Here is a tiny trained network, its code and every weight. The questions are about switching its units off for an input and a class, where a switched-off unit gives its printed mean instead of its output.

import numpy as np


def w(rows, s, z=0):
    codes = np.array(rows[::2]) - 128.0
    scale = np.full(codes.shape[1], s)
    scale[-1] = z or s
    return codes * scale


def norm(h):
    return h / np.sqrt((h * h).mean(-1, keepdims=True) + 1e-5)


def f(y):
    return np.maximum(y, 0)


def log_softmax(a):
    a = a - a.max(-1, keepdims=True)
    return a - np.log(np.exp(a).sum(-1, keepdims=True))


def net(x, mask):
    res = np.array(x, float).reshape(1, 7) / 4 @ E
    u = 0
    for l in range(3):
        y = f(norm(res) @ A[l][:, :-1].T + A[l][:, -1])
        res = res + np.where(mask[u : u + 10], y, B[l][:, -1]) @ B[l][:, :-1]
        u += 10
    return log_softmax(norm(res)[-1] @ U[:, :-1].T + U[:, -1])


A, B = {}, {}
E = w([
[138,128,45,50,145,112,125],'x0',
[127,129,130,126,128,131,128],'x1',
[80,196,92,164,198,128,16],'x2',
[129,127,127,129,126,125,127],'x3',
[100,127,214,88,142,22,113],'x4',
[175,255,121,165,95,81,172],'x5',
[127,131,129,125,126,131,127],'x6',
],0.0098)
A[0] = w([
[98,194,119,141,114,116,144,59],'0.n1',
[171,112,124,100,125,57,95,41],'0.n2',
[115,156,97,192,123,117,36,36],'0.n3',
[175,153,205,160,145,165,121,3],'0.n4',
[119,165,229,82,134,119,109,4],'0.n5',
[22,116,110,134,118,114,162,109],'0.n6',
[160,201,89,168,93,145,179,67],'0.n7',
[103,71,105,143,122,184,113,120],'0.n8',
[162,131,27,84,128,117,132,6],'0.n9',
[125,105,139,248,120,165,143,80],'0.n10',
],0.011,0.0034)
B[0] = w([
[193,143,127,150,139,91,130,188],'0.n1',
[89,114,107,132,141,76,144,170],'0.n2',
[106,181,191,88,225,188,130,246],'0.n3',
[105,157,153,172,77,104,123,180],'0.n4',
[53,66,68,166,127,62,153,198],'0.n5',
[156,139,129,134,111,103,95,156],'0.n6',
[195,141,100,175,171,63,180,253],'0.n7',
[247,122,106,172,164,57,129,252],'0.n8',
[19,143,98,100,75,163,113,211],'0.n9',
[16,117,90,116,55,150,114,247],'0.n10',
],0.014,0.0049)
A[1] = w([
[184,68,166,108,141,151,70,69],'1.n1',
[103,127,202,201,67,173,111,23],'1.n2',
[97,50,133,131,129,154,84,105],'1.n3',
[123,158,74,7,88,131,115,58],'1.n4',
[144,161,161,119,142,99,151,66],'1.n5',
[158,118,179,91,109,170,185,77],'1.n6',
[131,133,114,172,121,192,143,5],'1.n7',
[141,101,130,111,68,126,206,94],'1.n8',
[153,140,89,158,127,212,165,79],'1.n9',
[106,128,178,115,103,103,122,89],'1.n10',
],0.018,0.0033)
B[1] = w([
[196,167,87,147,161,95,187,186],'1.n1',
[9,171,77,84,112,180,233,198],'1.n2',
[180,197,114,132,128,100,203,217],'1.n3',
[17,162,144,170,67,168,215,198],'1.n4',
[182,67,93,82,134,150,166,175],'1.n5',
[113,158,156,124,158,176,79,156],'1.n6',
[123,103,99,159,84,83,68,171],'1.n7',
[121,146,173,159,236,176,67,254],'1.n8',
[151,18,128,70,99,83,75,218],'1.n9',
[149,86,88,81,90,145,101,175],'1.n10',
],0.016,0.0076)
A[2] = w([
[132,178,193,118,197,215,6,65],'2.n1',
[140,118,220,104,157,203,110,108],'2.n2',
[111,80,219,44,87,38,103,2],'2.n3',
[111,157,165,117,177,151,71,5],'2.n4',
[122,173,88,107,107,96,142,104],'2.n5',
[154,129,98,54,109,160,158,129],'2.n6',
[198,116,136,119,135,79,85,129],'2.n7',
[246,204,137,146,76,107,176,33],'2.n8',
[162,75,122,111,27,114,21,45],'2.n9',
[95,183,164,117,58,157,156,97],'2.n10',
],0.015,0.0015)
B[2] = w([
[177,73,255,118,139,238,47,246],'2.n1',
[145,188,173,119,120,173,47,188],'2.n2',
[186,116,19,103,54,109,4,172],'2.n3',
[185,64,155,131,74,215,96,195],'2.n4',
[165,59,194,158,118,175,149,227],'2.n5',
[94,197,199,202,148,61,91,166],'2.n6',
[34,160,156,146,80,159,155,236],'2.n7',
[195,145,132,145,221,63,214,255],'2.n8',
[146,116,91,18,87,20,21,182],'2.n9',
[68,173,103,91,67,177,138,222],'2.n10',
],0.014,0.0068)
U = w([
[185,158,140,171,212,77,215,246],'0',
[6,172,115,134,91,169,193,167],'1',
[148,122,215,122,187,222,66,75],'2',
[122,85,73,100,99,50,64,31],'3',
],0.013,0.0014)

Each question gives the input, the list of numbers given to net, and the class t.
The units are the neurons (one row each of A and B). Each row of codes is followed by its name. A weight is (code - 128) times the scale printed after its matrix; where a second scale follows, it is the last column's (A, B and U).
mask holds one flag per neuron, layer by layer. A switched-off neuron (its flag False) gives its mean, the last column of its row in B, instead of its output. The means were averaged over made-up inputs and are rounded, as every weight is.
A unit's drop is (log p(t) with every unit on - log p(t) with that unit switched off) / (log p(t) with every unit on - log p(t) with every unit switched off).
The circuit of an input: a set's keep is (log p(t) with only the set's units on - log p(t) with every unit switched off) / (log p(t) with every unit on - log p(t) with every unit switched off). Starting from the 12 units with the biggest drops (on a tie, the unit counted first), units are removed one at a time, each time the one whose removal leaves the highest keep (on an exact tie, the one counted first), for as long as the keep stays at least 0.8.
circuit, biggest first: the units of the circuit, biggest drop first
unit that matters most: the unit with the biggest drop
k most important neurons: the k neurons with the biggest drops, biggest first
top k neurons in layer l: the k neurons of layer l with the biggest drops, biggest first
input [-4,6,-3,0,4,0,-6], class 1: 4 most important neurons : [0.n8 1.n2 1.n9 0.n7]
input [8,-6,-4,-8,-5,-6,-4], class 1: unit that matters most : 0.n9
input [-1,-1,-8,-1,4,7,7], class 2: 2 most important neurons : [1.n8 0.n8]
input [1,2,5,7,-7,6,6], class 3: top 2 neurons in layer 0 : [0.n8 0.n9]
input [-5,-4,0,4,-2,-5,2], class 0: 3 most important neurons : [0.n8 1.n3 0.n9]
input [0,-1,3,6,8,-8,7], class 0: top 3 neurons in layer 0 : [0.n10 0.n9 0.n7]
input [1,2,-3,7,6,-6,4], class 0: 3 most important neurons : [1.n3 0.n10 1.n9]
input [4,-7,-4,-7,0,-4,-4], class 0: 2 most important neurons : [0.n10 0.n8]
input [-8,3,-7,1,-1,0,6], class 1: 3 most important neurons : [1.n2 0.n10 0.n4]
input [-6,-8,-7,3,3,3,-7], class 2: 3 most important neurons : [1.n8 1.n6 1.n4]
input [8,6,0,-8,-7,-8,3], class 0: top 3 neurons in layer 1 : [1.n3 1.n1 1.n2]
input [7,2,-5,4,1,3,6], class 1: 2 most important neurons : [1.n4 0.n9]
input [6,-3,2,3,-1,-6,-8], class 0: 4 most important neurons : [0.n8 0.n10 1.n3 1.n1]
input [-4,6,-7,3,3,5,4], class 2: circuit, biggest first : [1.n8]
input [-7,-6,-4,-5,-8,-6,5], class 3: 2 most important neurons : [0.n8 1.n9]
input [2,3,-2,3,-5,2,-4], class 3: 2 most important neurons : [1.n9 0.n7]
input [-4,-2,4,-6,-7,7,8], class 0: top 3 neurons in layer 0 : [0.n7 0.n1 0.n9]
input [6,-7,-2,5,-7,-5,8], class 3: top 2 neurons in layer 0 : [0.n8 0.n10]
input [5,8,-4,1,7,-5,0], class 3: top 2 neurons in layer 0 : [0.n2 0.n10]
input [5,-8,1,-4,-5,-1,-5], class 1: circuit, biggest first : [0.n9]
input [-8,-5,7,-3,-1,-5,-6], class 1: top 2 neurons in layer 0 : [0.n10 0.n7]
